Here is a tiny trained network, its code and every weight. The questions are about switching its units off for an input and a target symbol, where a switched-off unit gives its printed mean instead of its output.

import numpy as np


def w(rows, s, z=0):
    codes = np.array(rows[::2]) - 128.0
    scale = np.full(codes.shape[1], s)
    scale[-1] = z or s
    return codes * scale


def norm(h):
    return h / np.sqrt((h * h).mean(-1, keepdims=True) + 1e-5)


def f(y):
    return y / 2 * (1 + np.tanh(0.7978845608 * (y + 0.044715 * y**3)))


def softmax(a):
    e = np.exp(a - a.max(-1, keepdims=True))
    return e / e.sum(-1, keepdims=True)


def log_softmax(a):
    a = a - a.max(-1, keepdims=True)
    return a - np.log(np.exp(a).sum(-1, keepdims=True))


def net(x, mask):
    ids = ['αβγεζηλμξπστψω'.index(c) for c in x.split()]
    T = len(ids)
    res = E[ids] + P[:T]
    r = norm(res)
    for j in range(3):
        rows = slice(4 * j, 4 * j + 4)
        q, k, v = (r @ M[0][rows].T for M in (Q, K, V))
        z = softmax(np.where(np.tri(T) > 0, q @ k.T / 4**0.5, -1e9)) @ v
        o = O[0][rows]
        res = res + np.where(mask[j], z, o[:, -1]) @ o[:, :-1]
    y = f(norm(res) @ A[0][:, :-1].T + A[0][:, -1])
    res = res + np.where(mask[3:27], y, B[0][:, -1]) @ B[0][:, :-1]
    return log_softmax(norm(res)[-1] @ U[:, :-1].T + U[:, -1])


Q, K, V, O, A, B = {}, {}, {}, {}, {}, {}
E = w([
[78,2,92,157,121,82,13,181],'α',
[136,154,133,98,100,158,206,140],'β',
[179,76,126,131,90,89,173,196],'γ',
[116,144,94,68,93,108,171,180],'ε',
[134,156,77,166,86,60,130,172],'ζ',
[152,112,54,57,76,118,166,138],'η',
[127,173,111,158,146,155,141,111],'λ',
[95,143,162,138,158,159,145,153],'μ',
[230,137,81,130,128,110,172,89],'ξ',
[80,105,139,72,196,154,140,166],'π',
[152,104,138,132,93,103,187,156],'σ',
[89,165,155,160,145,109,157,179],'τ',
[152,86,136,63,137,146,175,101],'ψ',
[165,71,176,162,195,81,132,116],'ω',
],0.0058)
P = w([
[115,77,77,184,154,194,118,170],'0',
[89,161,173,148,63,112,222,38],'1',
[208,125,177,151,101,183,175,184],'2',
[75,85,77,168,163,136,148,94],'3',
[126,142,113,83,106,167,21,146],'4',
[78,216,123,66,223,51,172,102],'5',
[231,2,90,154,42,140,110,121],'6',
[154,110,189,118,88,37,158,234],'7',
],0.0068)
Q[0] = w([
[100,111,137,201,186,111,222,159],'head 1',
[23,174,139,81,199,30,158,135],'head 1',
[111,110,60,118,166,106,192,63],'head 1',
[123,57,52,235,112,201,201,149],'head 1',
[138,105,105,146,171,165,23,56],'head 2',
[104,98,154,108,150,85,222,143],'head 2',
[157,103,138,190,104,174,182,191],'head 2',
[184,165,114,83,120,101,32,88],'head 2',
[124,165,158,69,79,63,8,79],'head 3',
[151,58,116,227,103,151,189,182],'head 3',
[74,199,69,88,196,84,202,66],'head 3',
[123,152,158,85,172,2,131,178],'head 3',
],0.0061)
K[0] = w([
[139,118,72,123,153,177,76,224],'head 1',
[231,165,196,122,89,199,99,192],'head 1',
[163,67,160,213,160,172,161,163],'head 1',
[87,17,3,206,230,166,126,160],'head 1',
[88,118,129,193,157,109,229,110],'head 2',
[154,104,148,178,175,130,16,193],'head 2',
[128,61,11,78,128,180,53,103],'head 2',
[38,176,213,129,123,71,189,20],'head 2',
[111,228,247,90,113,67,134,60],'head 3',
[70,74,53,152,166,199,94,130],'head 3',
[232,142,213,174,146,169,155,234],'head 3',
[203,185,186,79,67,172,49,144],'head 3',
],0.0059)
V[0] = w([
[102,189,105,160,63,165,205,199],'head 1',
[216,228,120,147,77,195,176,42],'head 1',
[162,136,28,140,43,29,104,140],'head 1',
[168,73,101,1,87,212,83,93],'head 1',
[95,155,218,85,166,84,201,162],'head 2',
[230,106,198,145,87,107,168,160],'head 2',
[143,45,110,100,164,100,138,71],'head 2',
[163,129,72,143,84,214,153,134],'head 2',
[224,123,116,196,148,101,98,107],'head 3',
[190,53,167,10,107,104,163,88],'head 3',
[106,173,115,122,93,36,78,185],'head 3',
[29,142,140,43,142,144,144,130],'head 3',
],0.0058)
O[0] = w([
[144,39,68,66,163,63,196,60,218],'head 1',
[67,33,37,177,57,124,91,55,51],'head 1',
[181,92,47,108,236,155,24,66,124],'head 1',
[196,82,105,219,114,250,113,211,62],'head 1',
[171,215,188,127,131,80,244,155,10],'head 2',
[170,104,194,174,64,8,117,114,173],'head 2',
[135,137,126,205,115,136,57,185,172],'head 2',
[113,40,56,134,112,131,154,82,253],'head 2',
[85,134,135,121,64,121,2,111,194],'head 3',
[218,129,151,247,118,182,118,160,58],'head 3',
[173,164,122,85,225,137,95,100,11],'head 3',
[137,170,86,151,193,146,243,154,4],'head 3',
],0.0054,0.0032)
A[0] = w([
[184,120,139,106,148,122,136,97,62],'neuron 1',
[159,198,102,144,254,137,62,141,159],'neuron 2',
[66,158,142,88,75,128,112,173,12],'neuron 3',
[160,184,146,49,119,193,87,161,83],'neuron 4',
[182,102,144,118,155,137,160,90,63],'neuron 5',
[119,96,97,154,202,121,164,9,134],'neuron 6',
[152,71,47,162,101,85,204,107,255],'neuron 7',
[169,88,144,91,44,129,65,105,214],'neuron 8',
[65,144,95,181,75,195,56,181,179],'neuron 9',
[66,239,178,168,60,152,70,137,132],'neuron 10',
[143,213,177,144,97,159,143,186,202],'neuron 11',
[137,54,132,186,242,190,178,45,184],'neuron 12',
[164,128,107,101,194,180,100,118,79],'neuron 13',
[108,194,143,81,50,100,117,124,36],'neuron 14',
[110,146,160,174,105,98,110,75,43],'neuron 15',
[164,99,144,104,169,100,203,148,39],'neuron 16',
[171,200,150,85,176,168,115,71,84],'neuron 17',
[129,91,74,58,134,173,174,101,15],'neuron 18',
[173,218,91,181,70,129,207,188,212],'neuron 19',
[137,84,142,110,160,64,182,184,150],'neuron 20',
[156,188,163,129,160,180,205,45,156],'neuron 21',
[101,133,123,207,143,178,118,206,76],'neuron 22',
[121,139,120,91,131,51,81,67,151],'neuron 23',
[144,154,113,53,148,159,124,77,221],'neuron 24',
],0.0055,0.0017)
B[0] = w([
[58,124,107,97,98,93,78,187,127],'neuron 1',
[108,67,158,116,145,159,93,203,141],'neuron 2',
[107,163,134,101,35,122,131,173,136],'neuron 3',
[58,113,85,136,98,182,80,221,129],'neuron 4',
[93,124,85,83,76,84,86,200,127],'neuron 5',
[163,119,99,129,135,127,105,211,181],'neuron 6',
[133,96,133,143,161,147,161,203,254],'neuron 7',
[97,135,120,114,106,130,70,168,246],'neuron 8',
[39,182,92,160,80,127,167,149,173],'neuron 9',
[153,104,87,105,104,44,141,219,166],'neuron 10',
[148,90,139,84,136,103,66,178,148],'neuron 11',
[135,150,12,131,76,135,165,233,161],'neuron 12',
[101,123,68,123,145,138,100,225,127],'neuron 13',
[57,118,105,99,81,46,83,221,148],'neuron 14',
[172,74,121,127,106,91,141,162,137],'neuron 15',
[143,155,113,34,85,115,124,113,139],'neuron 16',
[36,77,65,143,113,146,42,157,118],'neuron 17',
[195,156,155,116,132,80,56,107,152],'neuron 18',
[67,77,182,53,137,163,155,205,144],'neuron 19',
[122,151,149,59,98,157,182,70,181],'neuron 20',
[32,153,3,91,78,175,20,147,119],'neuron 21',
[37,111,113,84,147,139,175,186,129],'neuron 22',
[127,83,186,106,142,140,95,201,212],'neuron 23',
[97,175,124,171,133,164,41,162,153],'neuron 24',
],0.0049,0.0046)
U = w([
[26,37,52,43,79,115,136,190,254],'α',
[187,61,147,130,149,65,141,145,191],'β',
[254,97,212,167,182,73,108,100,148],'γ',
[102,146,151,71,129,136,196,79,55],'ε',
[153,131,92,47,242,101,46,62,83],'ζ',
[210,162,26,99,191,128,185,150,87],'η',
[185,80,82,150,124,113,223,78,61],'λ',
[132,128,153,233,110,206,217,162,106],'μ',
[182,126,52,191,155,173,147,141,74],'ξ',
[129,183,173,81,151,194,214,148,89],'π',
[118,66,82,229,50,144,48,55,39],'σ',
[102,199,138,125,196,232,42,189,108],'τ',
[134,195,136,56,175,60,167,48,100],'ψ',
[122,206,226,144,45,63,93,186,94],'ω',
],0.0055,0.0047)

Each question gives the input, a string of symbols that net reads in full, and the target symbol t.
The units are the heads (4 rows each of Q, K, V and O) and the neurons (one row each of A and B). Each row of codes is followed by its name. A weight is (code - 128) times the scale printed after its matrix; where a second scale follows, it is the last column's (O, A, B and U).
mask holds one flag per unit, heads first, then neurons. A switched-off unit (its flag False) gives its mean, the last column of its rows in O or B, instead of its output. The means were averaged over made-up inputs and are rounded, as every weight is.
A unit's drop is (log p(t) with every unit on - log p(t) with that unit switched off) / (log p(t) with every unit on - log p(t) with every unit switched off).
The circuit of an input: a set's keep is (log p(t) with only the set's units on - log p(t) with every unit switched off) / (log p(t) with every unit on - log p(t) with every unit switched off). Starting from the 12 units with the biggest drops (on a tie, the unit counted first), units are removed one at a time, each time the one whose removal leaves the highest keep (on an exact tie, the one counted first), for as long as the keep stays at least 0.8.
units of the circuit, in order: the units of the circuit, biggest drop first
heads that matter: for each layer, one digit per head in row order, 1 if its drop is at least 0.15 and else 0, layers parted by /
drop of u: that unit's drop, to one decimal
input τ ξ ζ μ γ ζ, target ζ: units of the circuit, in order => [head 1; head 3]
input ω τ λ, target ω: units of the circuit, in order => [head 1]
input ψ γ ω μ ω, target γ: units of the circuit, in order => [head 2; head 3]
input ε λ ω ξ ω ψ ω π, target ω: heads that matter => 000
input ζ ω ψ β λ ω, target μ: units of the circuit, in order => [head 1; head 3]
input π ω ξ ψ ω ξ λ, target μ: heads that matter => 001
input ξ η ξ ω η ξ, target σ: units of the circuit, in order => [head 1; head 3]
input ω α ξ ζ ψ, target τ: heads that matter => 000
input ω γ ε σ, target ω: heads that matter => 100
input ξ π ε ζ, target σ: heads that matter => 101
input α μ ω, target τ: heads that matter => 100
input λ γ α γ μ π, target τ: heads that matter => 101
input ψ ω α ξ ω ξ ξ, target σ: heads that matter => 100
input ω σ ω α μ ψ, target ω: units of the circuit, in order => [head 3; head 2]
input μ ω ξ τ ω, target ω: units of the circuit, in order => [head 2]
input ω ω ζ ω ω ω ψ, target ω: heads that matter => 100
input ω ξ ε ζ, target ω: heads that matter => 100
input ω ω ξ σ σ ψ, target σ: heads that matter => 101
input ω ξ ξ ξ, target ω: heads that matter => 100
input σ ω μ ω ε, target ω: heads that matter => 010
input ε α ω β ω, target τ: heads that matter => 100
input α λ ζ λ, target τ: drop of head 1 => 0.6
input π τ ω ω ξ ζ ω λ, target σ: drop of head 3 => 0.1
input ω ω ω ζ ω ω, target ω: drop of head 1 => 0.3
input ξ μ α ξ τ λ, target τ: drop of head 1 => 0.2
